Each row is followed by its class number.
[ 120   26   43 -242  -76  -79   -6   79  138  333 -336   62  -31  141
 -250 -451 -287  126   64 -265  -55  206 -225   15  114   67 -432   36
  -92 -448  480 -217  280   22  234  172 -400]  4
[ 110   18  -12 -145  112  -93  219  -10  115 -266  147  -45   43  132
 -185  -67 -242 -124  173 -135   49  122  189  200  -94   -7   91   22
    1 -258   28  -22  -29 -295 -220 -115 -391]  1
[ -52   -3  401   63   76 -295  269 -194   30  166  217 -258  -16   18
 -164 -106 -425  -83  102   22  -29 -256   -8  -20  -28  165  -88  -46
 -201 -209 -252 -295 -203  106  278  139   45]  9
[  22   -6   81   85  202 -126   17 -191  134  -78  139   91   99  -96
   86  332 -365 -144  125  -10  113 -175  193 -189 -337  -93  200   48
  157  -66 -171  -11    4 -120 -325   35  -95]  3
[  60   35   -5  -21  131  -85  300 -126  -48 -104  140  -50  -14  149
 -160   -6 -274 -108  180  -18   63   -2   60  272 -209  -32  -32   67
   16 -222  -28 -141 -132 -108 -218  -71 -192]  1
[ 167   19   21 -355  -24 -203   43  352  186 -196   15 -164  197    2
 -318 -582 -311  -58    3 -286   90  255  255  -54  231  -86  -27  -52
  -75 -367   58   17  195 -388 -104   74 -478]  4
[ -13 -130 -191 -134  205   63  177  158   38  -91  -14   11  -10  -26
  -78  -85  173 -123  -25    7  -58  165  153  152   58 -158  -38   15
    8   11  202   97  164   35 -152 -171 -246]  6
[  19   93 -160 -128  166    4   90  163  -95   41   29   24  167   91
 -181 -182  -65    9  157 -149   99  182  126  441 -101  -83 -203   56
  105 -237  233   15   69 -263  -55  -41 -265]  2
[  52   76 -148  -25  -36 -209  250  228 -227   96   25  -97  204  -16
 -380 -468 -153  -25   13  -74  146   -4    8  176   12 -248 -289   45
  -39 -244 -150 -136  -29  -63 -248  116    4]  5
[ 118   52  320   22   51 -298   44   24  478  -90  155  -99  132 -222
  -54   63 -590 -178   50 -180   59  -75  188 -517  -40 -129  166   24
   59 -292 -143   36  199 -224  -65   94 -424]  4
[  38 -166  186 -302  222  -54  -74 -122   59  -92   25 -150   40  160
    1  -63 -302 -106  159  -92  -82   36  272   21  -45  228  166  -60
  -45 -129   44 -141  -48 -215   86   95 -129]  6
[ -40  -74 -344 -112  153  131  279  164 -289  -96  -31   37    6   49
 -202 -239  345  -57  -47   55  -91  180   87  428   36 -234 -141   69
   24   21  143   70   20  131 -237 -176  -41]  8
[-128   99 -183   43  411  -46  196   72 -160   83   75  140  359  -93
   52   78 -111  -14   75 -147  188   36  106  164 -255  -94 -236  105
  134  -14   61   27   64 -277 -267  -44 -151]  6
[  77   82 -139 -100  132 -109  282   20 -130 -113  134  -22  108  158
 -256 -205 -244  -63  178 -119  160  112   96  387 -170  -81 -118   68
   17 -279   41 -116  -83 -263 -312  -77 -305]  9
[  25  150 -158  248  -16 -231  330  113 -159  162   65   55  219 -194
 -308 -163 -214  -60   33  -42  171 -151  -73   36 -133 -417 -224  124
  117 -216 -249  -38  -10   79 -355   88   14]  9
[ -71  -71  110  -38  444 -166  152 -194  173 -172  243   41  239  -62
  179  276 -492 -144  107 -137  163  -95  281 -139 -329  112   70   75
    7  -31  -46  -94   37 -329 -354  -82 -318]  2
[-250  -70 -435   -5  449   67  473  129 -525   23   82  118  256  -13
  -43 -160  348  -24 -119    2   33   26   67  426 -129 -129 -392  131
  -53  272   -7  -15  -68   73 -410 -183  174]  6
[ 221  103   37  -41 -100  -48   87   82  441 -209   53  131  -19  -34
  -94   40 -263  -31  148 -318   46  215   80   14  -43  -80   26  172
  108 -401  336  209  254 -367  -97 -255 -773]  7
[  38   31 -136  -48   25 -204  250  222 -114   21   43  -41  213  -83
 -313 -410 -186  -49  -32 -105  139   50  101   25  -14 -255 -242   76
  -44 -199 -116  -64   61  -83 -350   81  -94]  2
[ 164   67  -47   14 -151   67 -159   50  252  -51 -133  164  -83  -35
  -21  139   63   -9   93 -124  -92  141   24  -22   35 -166  158   71
  171 -177  261  277  191  -68    5 -151 -378]  5
[  40  158  277  194  168 -204  115 -269  556  320  -32  291   35 -221
  187  423 -727  -27  134 -276  141 -178 -222 -499 -375   13 -268  142
  108 -315  300 -113  395   18   39   56 -605]  5
[  83  246 -325   79  266   64  552  172  194 -414  259  250  105  -90
 -107  160 -172 -126  102 -288  309  238  120  326 -331 -332 -153  253
  171 -231  278  262  239 -413 -618 -565 -899]  5
[ -49  -35  187 -209  243 -270  210  185  149  -82  211 -164  319  -41
 -127 -339 -453  -35  -41 -263  143   68  237  -78   89  150 -174    6
 -208 -212  -68 -121   85 -383 -131  -15 -361]  1
[ 128  206  196  -25  -42 -196  432   51  101  -73  232 -190  -53  155
 -349 -296 -473  -35  169 -182  111   55  -50  317  -42   12 -193   57
  -97 -477  -14 -163 -118 -221   48  -82 -462]  0
[-168  -71 -409 -203  557   18  393  278 -169 -210  155  155  346  -49
    6 -207  148  -67 -130 -147  182  268  292  297 -135 -105 -303  141
  -69  139  221  105  194 -335 -616 -333 -376]  8
[ -14  -47 -374   23   39  129  282  112 -314  -30  -31   32 -102   26
 -214  -64  435 -113  -16  192 -115   93   -1  392   10 -338  -75   35
   73   92   36   80  -36  309 -206 -175  123]  0
[ -71   87   41  199  109   -3   36 -158 -104  199  -22  102   44  -48
  145  281   16   16   47    6 -107 -145 -117   23 -132    4  -53  117
   64   68   23   38  -63  124  115 -115   56]  0
[-116  -36  169  -50  154    1   11  -81 -165  195   22 -191   21  142
  -31  -24    4  -35  119  114 -156  -42   43  232    6  138  -31  -65
  -44  -11  -19 -166 -154   71  336  122  214]  5
[  20 -216  424 -327   87 -262 -280   75  239   96  -82 -303  156  -69
  -38 -335 -401 -105  -20  -78 -159  -48  279 -475  298  168  179 -194
 -145 -149 -116 -156  112  -74  363  370    4]  2
[ 182  169 -321 -138   42  154  425  267   65 -448   94   41 -109  121
 -282 -208   74  -77   61 -182   77  422   78  470  -13 -291  -73  134
   74 -292  339  229  119 -293 -353 -468 -731]  6
[ 159  -82  156 -141  -17  -69  -63 -148  182 -163   21  -95 -125   92
  -65   53 -284 -175  170   11  -75   46  194 -121  -75  -20  298  -49
   86 -191  -22  -48   -3  -93  -37   85 -173]  1
[  16  149 -154 -137  154  -30  231  185 -180   47   75  -68  154  222
 -260 -283  -74   56  171 -117  123  185   24  645  -55  -22 -310   50
   -6 -312  237 -100  -46 -279  -22 -128 -307]  3
[  70  -86   46 -218  149  -79    8  -45  -33 -195   42 -155   83  126
 -113 -126 -245 -120  125  -55  -31   75  222   60  -38   48  150  -21
  -34 -152  -18 -126  -81 -217  -98   44 -129]  7
[ -74  -23 -139   55  -68 -156  222  113 -559  333  -48 -167  107   85
 -379 -464  130   33  -16  153  -47 -179 -127  332   90 -139 -336  -10
 -103  -48 -290 -256 -266  313   -4  237  548]  3
[   3  124   -3  230   30 -106   66 -140   89  460 -231  260   38 -144
   -3  151 -286   72   36 -125    1 -172 -342 -265 -220 -123 -401  137
   89 -195  211 -156  241  253   22  163 -134]  8
[ -41   34 -189    6  173  -96  460 -103 -378   24  153  -42   85  209
 -279 -143 -102  -37  162   16   52  -19   -3  576 -239  -59 -224  127
  -50 -165  -68 -212 -279    3 -321  -79   32]  6
[  15  160  264  284   12  -41   21 -270  100  291   39  -53 -148   55
  -29  374 -214  -67  291  139  -65 -241 -160  223 -231  -34   72   23
  199 -258  -37  -88 -136  185  334   79   33]  5
[ 192   82   56 -128  -98   -4  -63   30  283  -81  -30   48 -118   89
  -48   -9 -135   12  139 -182  -78  213   46  123   23  -17   55   87
   85 -334  367  149  157 -218  127 -187 -552]  7
[ 158  109  -55  -97  -13   35   87   96  209 -171    7  106    1   63
  -55  -49  -76   11  100 -224  -21  259   56  175   -6  -53  -13  141
   81 -281  354  188  159 -322  -88 -265 -607]  8
[ 279  122 -179 -148 -307   89  -71  223  125 -152 -220   40 -135  130
 -281 -290  128   43   79 -174 -132  411  -41  221  213 -230   47   90
  101 -358  391  245  153 -138  -12 -177 -513]  4
[ 148  -61  287 -241  -56 -104  -16 -154  117  -91   51 -299 -187  264
 -214 -142 -288 -110  220   25 -211   56  121  163   89  155  259 -101
  -90 -326   37 -183 -147  -23  310   74 -168]  8
[-131   91  195   73  448  -92   25 -118  208   97  169   76  285 -105
  235  367 -375  -33  122 -138  120 -123  129  -57 -282  151  -41   70
   81  -76   91  -23  109 -290   12  -63 -315]  8
[-129   -3  325   39  289  -49  -77 -211   23  183   79  -95   84  -14
  231  292 -217  -93  128   66 -102 -175   98  -81 -142  177  109  -43
   85   37  -76 -109  -66  -13  325  113   94]  0
[ -17  -58  214 -152   57   41 -294   -9   40  119  -84 -157    2   65
    2  -27  -22  -35   96   32 -199   66  164   31  124   83  198 -106
   73  -73   65   13   -8    2  405  182   74]  4
[-212   52 -308 -175  454    5  178  253 -436   75   35    3  501  104
  -64 -271  121   87    6 -130  115  164  142  503  -58   50 -377   48
  -62   56  135  -87  -38 -341 -215  -81  -24]  8
[ -62   33 -139  161 -146   99  107 -115 -494  313 -123  -30 -131  177
 -161  -66  397   91   67  190 -262 -109 -261  524   31  -49 -189   69
   -5   51    8  -87 -298  454  245  -20  453]  9
[-140   53   17 -117  598  -32    3   64  139  -68  125  113  415  -82
  257  206 -289  -39   74 -258  196   65  312  -32 -244  121  -56   41
   93   -6  149   63  185 -549 -191  -74 -410]  6
[ -12 -139  194  -76  -36  -55 -349 -138   61  511 -444   38  -14  -42
   46  -47 -169   56    0  -42 -221 -155 -215 -451  105  146 -192  -83
  -64  -53  218 -267  209  362  487  391  200]  2
[  60   -6  419 -204  212  -38 -401  -24  509  -92   39  -80   68  -48
  245  226 -410  -79  113 -154  -37   85  301 -383   27  192  352 -113
  111 -171  174  105  244 -387  331   81 -424]  3
[ 119  -29  -37  -78  -80   62 -160   65  117   30 -161   82  -18   15
   -3   -3   77   11   76  -97 -111  123   16   45  113  -53   52   23
  103 -119  254  142  129  -57  119  -57 -220]  0
[  97  157   13  163  117 -205  417 -206  141  -16  295   71   -3   58
 -125  245 -452 -132  288  -62  175 -127    1  280 -437 -123  -69  166
  135 -341  -31 -120  -66 -145 -310 -116 -383]  7
[ 113   57 -436 -101  -73   63   25  290 -205   19 -254  167  136   23
 -245 -338  241   62   10 -153  -13  285    0  296   56 -308 -250  129
  104 -155  322  177  150  -97 -264  -98 -195]  2
[ 130  -29  -85 -219    5  -44  111    6 -126 -124   -5  -83  -23  220
 -263 -271 -148  -86  158  -39   -7  164  139  301  -64  -67   41   16
    5 -236   20 -117 -108 -146 -175   39 -136]  0
[  59  149  104   95   21 -151  184 -128  165  470 -220  169    5   -4
 -106  -65 -487   74  146 -227   23  -74 -361  -65 -187   -3 -526  129
   19 -422  363 -282  237  141  160  143 -368]  2
[ -65 -115 -181 -219  350  108  103  206  118 -388  101   68  174  -91
  103   46  144 -116 -138 -129    6  235  309 -146   50  -33   83   15
  -60  198  140  226  234 -312 -307 -297 -340]  5
[ 164  -74  -25 -322   30  -41   22   76   42 -237   11 -135   13  163
 -241 -293 -196  -80  136 -154  -13  238  233  145   59    7  113  -26
  -28 -283  107  -36   14 -291  -89   -7 -317]  6
[  32  156 -351  -88  104  -57  263  206 -179  273 -278  277  230   35
 -272 -402 -165  158   -3 -343  144  208 -247  177 -118 -152 -691  187
  -25 -306  443 -131  268  -97 -274    4 -387]  8
[ 117    1  168 -199 -119 -203  108  205   72  -59   32 -252   55   46
 -370 -500 -261  -67   18 -115  -63  118  115  -45  248  -67    0  -60
 -116 -335  -89  -77    2 -124   87  130 -198]  9
[ 216 -128  505 -261  -33  -56 -263 -240  524 -206   -1 -235 -296  138
   46  106 -499 -190  200    6 -173   50  240 -323   30  200  515 -125
    2 -302   87  -75   69 -118  314  116 -367]  8
[  63   37  353   55  -29   17 -141 -163  307   35   51 -145 -200   39
   61  289 -195 -102  203   75 -143  -48   49  -45   -9   65  287  -77
  124 -166   40   22   -7   33  432   41 -133]  2
[  67  170 -409   13  263   51  539  225  132 -353  179  288  106  -99
 -120   38  -29 -109   30 -220  232  305  134  287 -265 -409 -176  235
  186 -179  304  283  281 -321 -678 -471 -793]  8
[  19  -33    1 -120   80  -76  156 -114 -253   47   25 -154   -1  225
 -251 -208 -139  -51  168   49  -66  -22   47  363  -89   53  -38   -8
  -76 -181  -53 -244 -224   43   -8   83   92]  8
[ 138  -26  512 -129 -239 -245   35 -111  186  172   53 -483 -307  190
 -357 -381 -399  -52  151  107 -248  -73  -44  133  283  155   81 -150
 -219 -491 -110 -286 -185  240  611  246  -19]  5
[  13   -3   58  165  -79  -80 -133 -172  -30  593 -371  159  -51 -102
  -35   59 -186   64   57   14 -107 -243 -335 -242  -99  -73 -316   35
   80 -158  157 -234  167  461  249  323  192]  3
[ -24   92 -121   99   69  -86  190  -60 -141  415 -254  196   91  -11
  -95 -106 -179   89    3 -117    8  -80 -339  -81 -171  -84 -548  139
  -34 -154  241 -266  156  202  -48  137  -60]  8
[ -43 -178   31 -280   43 -158  -78  268 -136   53  -39 -218  296  -44
 -188 -512  -47  -25 -102  -80  -56   47  255  -91  289   51  -87 -110
 -167  -27 -162 -125   32 -107   17  229  157]  1
[ 157   60  492  -96   49  -77 -237 -174  593   -2   73 -141 -171    8
  123  327 -524 -149  266  -83  -80   37  180 -162  -55  143  340  -60
  148 -372  218   40  185 -190  490    1 -532]  1
[  51  154 -191  124   10   19   80   36  -15   54  -30  181   88   -9
  -40   96   41   65   78 -115   47   62  -70  245 -132 -126 -141  180
   91 -142  203  129   64 -100 -189 -221 -286]  8
[  15 -172   93  -24 -212  126 -485  -92 -150  296 -374  -97 -146   -9
   57   55  319   25   -8  165 -409  -84  -42 -206  260   31  223 -107
   15  163    2   34  -55  432  525  217  503]  6
[  41  156  -87   58    2   41   89   43 -127   85  -29   -3    7   62
 -186  -27    6  -21  158  -12  -19  102  -32  316 -101 -177  -67   59
  144 -194   85   36  -31  -23   35  -27  -86]  5
[  29   77  183  258   28 -117  -32 -267  315  450 -275  283  -50 -202
  134  390 -436   15   80 -107    5 -231 -329 -504 -255  -78 -246   95
  157 -195  195 -111  288  301  118  214 -153]  1
[  43  223  -70  212   55 -165  408 -104   73  428 -122  271   32  -35
 -169    9 -456   90  139 -224  150  -58 -411   81 -339 -147 -653  235
   59 -430  338 -248  214  111 -135   20 -417]  7
[ 192   30   74  -54   27 -119  115 -104  324 -232  115   22  -39   25
 -115  123 -419 -173  204 -107   82   77  172  -42 -205 -152  228   76
  155 -340   48   32   87 -230 -294  -76 -509]  4
[  59 -129   91 -228 -270  -85  -35  171 -254   68 -133 -372  -73  169
 -430 -610  124  -33  -25   97 -251   56   44   88  402  -15   33 -161
 -233 -107 -220 -176 -196  226  294  260  368]  5
[ 144  331 -187 -116   31   73  259  218  -39 -202   96  -25   40  255
 -301 -242 -128   69  190 -194  188  386  -10  649  -95 -107 -190  106
   48 -433  345   46   -6 -456 -157 -303 -640]  8
[ -21  -96   81 -140  256  -74   17 -169  -47  -97   95  -63  123   85
   60   95 -254 -125  124  -23  -10  -46  231   -6 -199  118  138   11
  -17    0  -90 -127  -97 -192 -145   23  -33]  5
[ 189  -42  171 -164  -41  -79  -29 -154  156 -174   24 -124 -154  135
 -123  -23 -303 -162  171  -10 -107   70  165  -20  -67   -2  263   -4
   50 -277    5  -60  -39 -104    6   42 -216]  1
[ -24 -229  393  -27  -16   49 -625 -290  235  250 -266  -12 -103 -126
  383  376  -14  -57   26  114 -372 -195  141 -519   79  185  452  -83
  111  173    5   90   77  278  512  223  275]  4
